Below is a small trained network, with its code and all its weights. Each question gives an input and a target symbol and asks what happens when units are switched off, that is, made to give their printed mean instead of their output.

import numpy as np


def w(rows, s, z=0):
    codes = np.array(rows[::2]) - 128.0
    scale = np.full(codes.shape[1], s)
    scale[-1] = z or s
    return codes * scale


def f(y):
    return np.maximum(y, 0)


def softmax(a):
    e = np.exp(a - a.max(-1, keepdims=True))
    return e / e.sum(-1, keepdims=True)


def log_softmax(a):
    a = a - a.max(-1, keepdims=True)
    return a - np.log(np.exp(a).sum(-1, keepdims=True))


def net(x, mask):
    ids = ['ΞΨΩαεπ'.index(c) for c in x.split()]
    T = len(ids)
    res = E[ids] + P[:T]
    u = 0
    for l in range(2):
        r = res
        for j in range(2):
            rows = slice(3 * j, 3 * j + 3)
            q, k, v = (r @ M[l][rows].T for M in (Q, K, V))
            z = softmax(np.where(np.tri(T) > 0, q @ k.T / 3**0.5, -1e9)) @ v
            o = O[l][rows]
            res = res + np.where(mask[u + j], z, o[:, -1]) @ o[:, :-1]
        u += 2
        y = f(res @ A[l][:, :-1].T + A[l][:, -1])
        res = res + np.where(mask[u : u + 16], y, B[l][:, -1]) @ B[l][:, :-1]
        u += 16
    return log_softmax(res[-1] @ U[:, :-1].T + U[:, -1])


Q, K, V, O, A, B = {}, {}, {}, {}, {}, {}
E = w([
[233,135,184,186,72,204,127,185,55,154],'Ξ',
[181,82,184,163,120,147,103,201,66,153],'Ψ',
[134,216,166,2,194,202,108,117,176,94],'Ω',
[95,150,139,136,140,104,180,221,107,151],'α',
[76,80,168,124,170,78,132,236,123,167],'ε',
[143,208,108,147,82,147,203,190,99,130],'π',
],0.006)
P = w([
[131,99,115,165,130,119,130,106,135,131],'0',
[137,115,123,137,97,116,149,140,139,99],'1',
[120,135,144,132,116,123,132,153,118,111],'2',
[126,128,142,108,113,131,130,162,125,142],'3',
[126,115,132,101,128,157,159,146,114,151],'4',
[135,135,175,102,144,131,152,143,110,162],'5',
[141,178,144,147,246,163,146,192,122,99],'6',
[104,147,147,97,155,165,123,167,111,148],'7',
],0.012)
Q[0] = w([
[159,123,158,100,117,98,153,124,154,146],'0.h0',
[116,172,109,158,114,144,51,222,151,47],'0.h0',
[101,85,48,89,117,216,122,146,135,156],'0.h0',
[108,118,77,164,163,106,114,1,151,116],'0.h1',
[123,144,118,195,113,88,148,115,102,126],'0.h1',
[119,94,90,217,100,108,167,107,98,164],'0.h1',
],0.071)
K[0] = w([
[131,141,148,156,170,99,105,80,128,43],'0.h0',
[88,36,66,93,152,241,207,28,99,248],'0.h0',
[241,62,136,47,79,44,221,93,203,95],'0.h0',
[201,143,176,56,110,111,123,254,118,90],'0.h1',
[114,166,139,97,171,143,61,191,145,124],'0.h1',
[85,201,149,91,157,117,63,146,103,75],'0.h1',
],0.049)
V[0] = w([
[131,3,151,105,175,57,3,163,85,146],'0.h0',
[22,180,105,206,153,19,188,153,86,141],'0.h0',
[239,129,78,190,93,172,189,87,84,169],'0.h0',
[36,127,84,218,144,156,47,65,130,163],'0.h1',
[86,178,77,222,149,152,120,24,137,130],'0.h1',
[90,78,125,120,100,117,90,122,154,173],'0.h1',
],0.0075)
O[0] = w([
[128,77,69,81,160,169,183,110,50,29,58],'0.h0',
[58,120,119,192,134,228,109,150,206,82,249],'0.h0',
[152,129,254,155,171,111,190,52,133,120,247],'0.h0',
[164,109,141,127,164,173,139,98,143,107,184],'0.h1',
[142,80,134,122,168,143,137,116,137,139,179],'0.h1',
[149,136,132,129,116,150,116,124,127,98,128],'0.h1',
],0.0075,0.0018)
A[0] = w([
[126,137,84,175,105,108,82,95,154,123,6],'0.n0',
[97,146,101,139,104,101,115,77,124,105,59],'0.n1',
[97,117,112,116,86,78,90,74,126,105,59],'0.n2',
[101,123,103,157,89,114,106,8,126,96,40],'0.n3',
[90,128,132,155,44,99,79,68,88,113,55],'0.n4',
[119,122,135,129,116,123,112,113,119,123,75],'0.n5',
[80,133,140,157,59,80,95,45,115,114,31],'0.n6',
[89,118,120,153,74,84,75,63,129,116,14],'0.n7',
[127,153,72,148,110,101,104,85,134,146,15],'0.n8',
[127,104,124,127,122,101,99,96,134,123,66],'0.n9',
[109,42,148,183,164,86,89,119,147,153,138],'0.n10',
[110,125,110,140,111,105,105,104,149,113,37],'0.n11',
[97,126,108,125,66,68,99,57,119,109,3],'0.n12',
[128,116,85,140,62,86,85,119,68,206,107],'0.n13',
[130,117,126,140,102,122,106,101,131,125,65],'0.n14',
[109,123,115,133,108,117,101,98,136,123,79],'0.n15',
],0.014,0.0065)
B[0] = w([
[40,127,131,154,178,223,133,124,48,192,128],'0.n0',
[123,104,133,186,193,128,122,158,151,148,128],'0.n1',
[83,184,168,168,155,33,196,98,85,85,128],'0.n2',
[110,52,197,120,136,172,184,106,73,240,128],'0.n3',
[65,217,95,243,150,148,138,200,109,42,128],'0.n4',
[121,123,129,106,126,109,135,132,131,149,128],'0.n5',
[125,200,151,118,92,163,112,173,99,95,128],'0.n6',
[69,106,183,193,141,162,167,101,98,170,128],'0.n7',
[119,155,107,4,109,176,58,175,46,126,128],'0.n8',
[145,204,163,174,169,135,161,115,86,130,128],'0.n9',
[182,129,92,150,89,72,157,149,176,63,253],'0.n10',
[162,98,114,164,148,127,96,97,89,164,128],'0.n11',
[103,113,138,171,119,81,141,129,66,108,128],'0.n12',
[160,123,38,115,212,55,149,142,186,160,169],'0.n13',
[117,117,103,126,94,128,138,112,146,132,128],'0.n14',
[167,87,107,130,129,120,147,109,162,152,128],'0.n15',
],0.012,0.0024)
Q[1] = w([
[138,123,25,92,131,103,106,44,136,136],'1.h0',
[152,135,79,140,113,92,67,59,83,182],'1.h0',
[139,113,59,96,171,56,80,73,104,197],'1.h0',
[93,98,100,137,29,100,108,9,110,106],'1.h1',
[131,113,108,143,119,125,110,63,73,115],'1.h1',
[66,85,105,145,95,75,43,3,162,144],'1.h1',
],0.052)
K[1] = w([
[82,165,87,92,120,28,178,118,110,142],'1.h0',
[68,118,115,122,200,88,175,107,199,159],'1.h0',
[1,95,124,98,202,92,124,182,189,148],'1.h0',
[142,79,103,218,69,48,201,148,103,145],'1.h1',
[150,143,135,208,107,90,114,110,135,119],'1.h1',
[120,30,139,235,146,104,123,168,97,139],'1.h1',
],0.04)
V[1] = w([
[99,130,104,145,168,130,167,122,179,160],'1.h0',
[119,132,146,97,155,131,131,142,132,118],'1.h0',
[136,142,92,141,93,116,151,90,152,65],'1.h0',
[124,109,132,136,150,138,96,146,104,107],'1.h1',
[131,60,169,129,114,121,126,236,99,122],'1.h1',
[133,181,137,156,67,105,205,248,80,161],'1.h1',
],0.014)
O[1] = w([
[170,201,165,159,93,182,141,147,63,140,144],'1.h0',
[165,149,119,113,112,131,107,105,138,93,99],'1.h0',
[72,158,134,96,172,109,124,155,116,171,233],'1.h0',
[157,141,119,113,135,135,117,128,103,152,119],'1.h1',
[203,189,144,90,124,224,198,130,158,144,198],'1.h1',
[235,143,122,24,155,167,253,160,230,61,255],'1.h1',
],0.0052,0.0045)
A[1] = w([
[115,118,93,131,106,125,93,23,150,148,114],'1.n0',
[75,139,103,103,49,179,36,144,175,195,43],'1.n1',
[105,124,75,122,35,56,60,85,93,151,130],'1.n2',
[116,102,110,75,123,102,118,65,81,129,36],'1.n3',
[128,110,123,110,119,115,117,97,124,135,92],'1.n4',
[90,55,111,54,85,131,110,114,34,84,129],'1.n5',
[181,125,101,196,36,179,127,60,140,3,72],'1.n6',
[57,74,31,49,53,188,64,153,73,116,1],'1.n7',
[77,117,57,104,108,34,212,115,177,66,37],'1.n8',
[111,138,208,78,68,43,127,32,99,176,36],'1.n9',
[128,168,58,110,88,150,142,71,110,109,69],'1.n10',
[109,179,106,50,56,110,82,49,140,136,152],'1.n11',
[132,124,69,101,66,29,101,97,195,25,72],'1.n12',
[86,155,219,139,2,93,65,66,214,198,41],'1.n13',
[19,93,106,124,5,188,60,136,184,134,144],'1.n14',
[105,71,169,66,89,106,159,75,22,109,83],'1.n15',
],0.014,0.0085)
B[1] = w([
[127,134,126,150,112,74,125,145,126,166,133],'1.n0',
[165,112,140,101,111,136,134,193,145,108,170],'1.n1',
[137,191,129,86,136,104,45,114,122,176,181],'1.n2',
[113,87,173,142,158,102,110,150,131,148,130],'1.n3',
[107,127,140,133,108,103,136,151,121,114,129],'1.n4',
[145,197,123,111,141,157,183,123,137,141,173],'1.n5',
[122,78,99,150,117,65,107,93,107,120,213],'1.n6',
[115,188,65,137,138,76,241,15,117,136,165],'1.n7',
[140,85,100,162,90,121,92,95,106,124,255],'1.n8',
[200,95,73,177,105,130,150,122,121,94,154],'1.n9',
[101,119,134,132,136,163,129,156,145,155,133],'1.n10',
[137,171,123,115,114,141,108,152,129,182,154],'1.n11',
[107,163,141,96,158,162,159,147,126,137,155],'1.n12',
[7,118,125,64,148,34,182,98,144,111,184],'1.n13',
[126,111,150,211,145,204,59,117,90,112,221],'1.n14',
[135,100,126,97,108,178,130,159,169,101,154],'1.n15',
],0.018,0.0036)
U = w([
[197,42,41,154,60,73,142,104,131,73,239],'Ξ',
[127,188,194,7,138,250,194,192,180,174,215],'Ψ',
[154,186,79,90,126,95,67,136,93,231,77],'Ω',
[94,129,190,181,151,207,60,155,77,135,61],'α',
[115,197,89,152,165,166,158,70,84,149,4],'ε',
[32,136,157,121,165,94,136,116,114,131,50],'π',
],0.0025,0.004)

Each question gives the input, a string of symbols that net reads in full, and the target symbol t.
The units are the heads (3 rows each of Q, K, V and O) and the neurons (one row each of A and B). Each row of codes is followed by its name. A weight is (code - 128) times the scale printed after its matrix; where a second scale follows, it is the last column's (O, A, B and U).
mask holds one flag per unit, layer by layer, with each layer's heads first. A switched-off unit (its flag False) gives its mean, the last column of its rows in O or B, instead of its output. The means were averaged over made-up inputs and are rounded, as every weight is.
A unit's drop is (log p(t) with every unit on - log p(t) with that unit switched off) / (log p(t) with every unit on - log p(t) with every unit switched off).
The circuit of an input: a set's keep is (log p(t) with only the set's units on - log p(t) with every unit switched off) / (log p(t) with every unit on - log p(t) with every unit switched off). Starting from the 12 units with the biggest drops (on a tie, the unit counted first), units are removed one at a time, each time the one whose removal leaves the highest keep (on an exact tie, the one counted first), for as long as the keep stays at least 0.8.
units of the circuit, in order: the units of the circuit, biggest drop first
top k neurons: the k neurons with the biggest drops, biggest first
top k neurons in layer l: the k neurons of layer l with the biggest drops, biggest first
heads that matter: for each layer, one digit per head in row order, 1 if its drop is at least 0.15 and else 0, layers parted by /
drop when u is switched off: that unit's drop, to one decimal
input α α α Ψ ε π Ξ, target Ξ: units of the circuit, in order => [1.h0 1.n6 1.h1]
input Ψ ε Ω Ω Ξ Ψ ε α, target Ξ: units of the circuit, in order => [0.h0 1.n9 1.h1]
input α ε ε α Ω, target ε: units of the circuit, in order => [1.n7 0.h0 1.h1 0.n10]
input Ψ α ε Ω π Ψ α Ψ, target π: heads that matter => 10 / 01
input Ψ ε π Ω Ψ ε, target π: units of the circuit, in order => [0.h0 1.n13 1.h1]
input Ξ Ω Ξ π α, target Ω: units of the circuit, in order => [0.h0 1.h1 1.n2]
input Ψ α Ψ, target Ψ: heads that matter => 00 / 10
input Ω π Ψ Ψ ε α α ε, target ε: top 4 neurons => [1.n7 1.n5 1.n14 0.n10]
input α Ψ ε Ω, target α: units of the circuit, in order => [1.h1 1.n14 0.h0 0.n10]
input π Ω α α Ψ π, target α: units of the circuit, in order => [1.h1 0.h0 1.n14]
input α α α Ξ α Ω α Ξ, target α: top 2 neurons => [1.n14 0.n10]
input α ε α, target Ψ: units of the circuit, in order => [0.n10 1.h1 1.n8 1.h0]
input Ξ α α π Ω π, target α: units of the circuit, in order => [0.h0 1.h1 1.n14 0.n10]
input π Ω α, target π: units of the circuit, in order => [1.h1 0.h0 1.n13]
input π Ω Ξ, target π: units of the circuit, in order => [1.n13 0.h0 1.h1]
input Ω π ε Ξ, target Ω: top 2 neurons => [1.n2 0.n13]
input Ψ π α π Ξ π Ω π, target Ξ: heads that matter => 10 / 01
input Ψ Ω Ξ, target Ψ: top neuron => [1.n5]
input α α α Ψ Ω ε, target α: units of the circuit, in order => [0.h0 1.h1 1.n14]
input Ω Ψ Ψ, target Ω: units of the circuit, in order => [1.h1 1.n2]
input π π Ψ Ξ ε Ω Ψ Ψ, target ε: top 4 neurons => [1.n7 1.n5 0.n10 1.n14]
input Ω Ψ ε Ψ Ψ, target Ψ: top 2 neurons => [1.n5 1.n15]
input ε α Ω ε Ξ Ψ, target Ω: units of the circuit, in order => [0.h0 1.h1 1.n2]
input π Ω π α α, target Ω: top 2 neurons => [1.n2 0.n10]
input ε α Ψ π ε Ω ε α, target ε: top 3 neurons in layer 1 => [1.n7 1.n5 1.n14]
input π ε π, target Ψ: top neuron => [0.n10]
input π ε Ω, target π: drop when 0.n11 is switched off => 0.0
input π α Ω Ψ Ξ ε, target Ω: drop when 1.n2 is switched off => 0.4
input Ω Ψ π Ψ ε ε, target π: drop when 1.n13 is switched off => 0.9
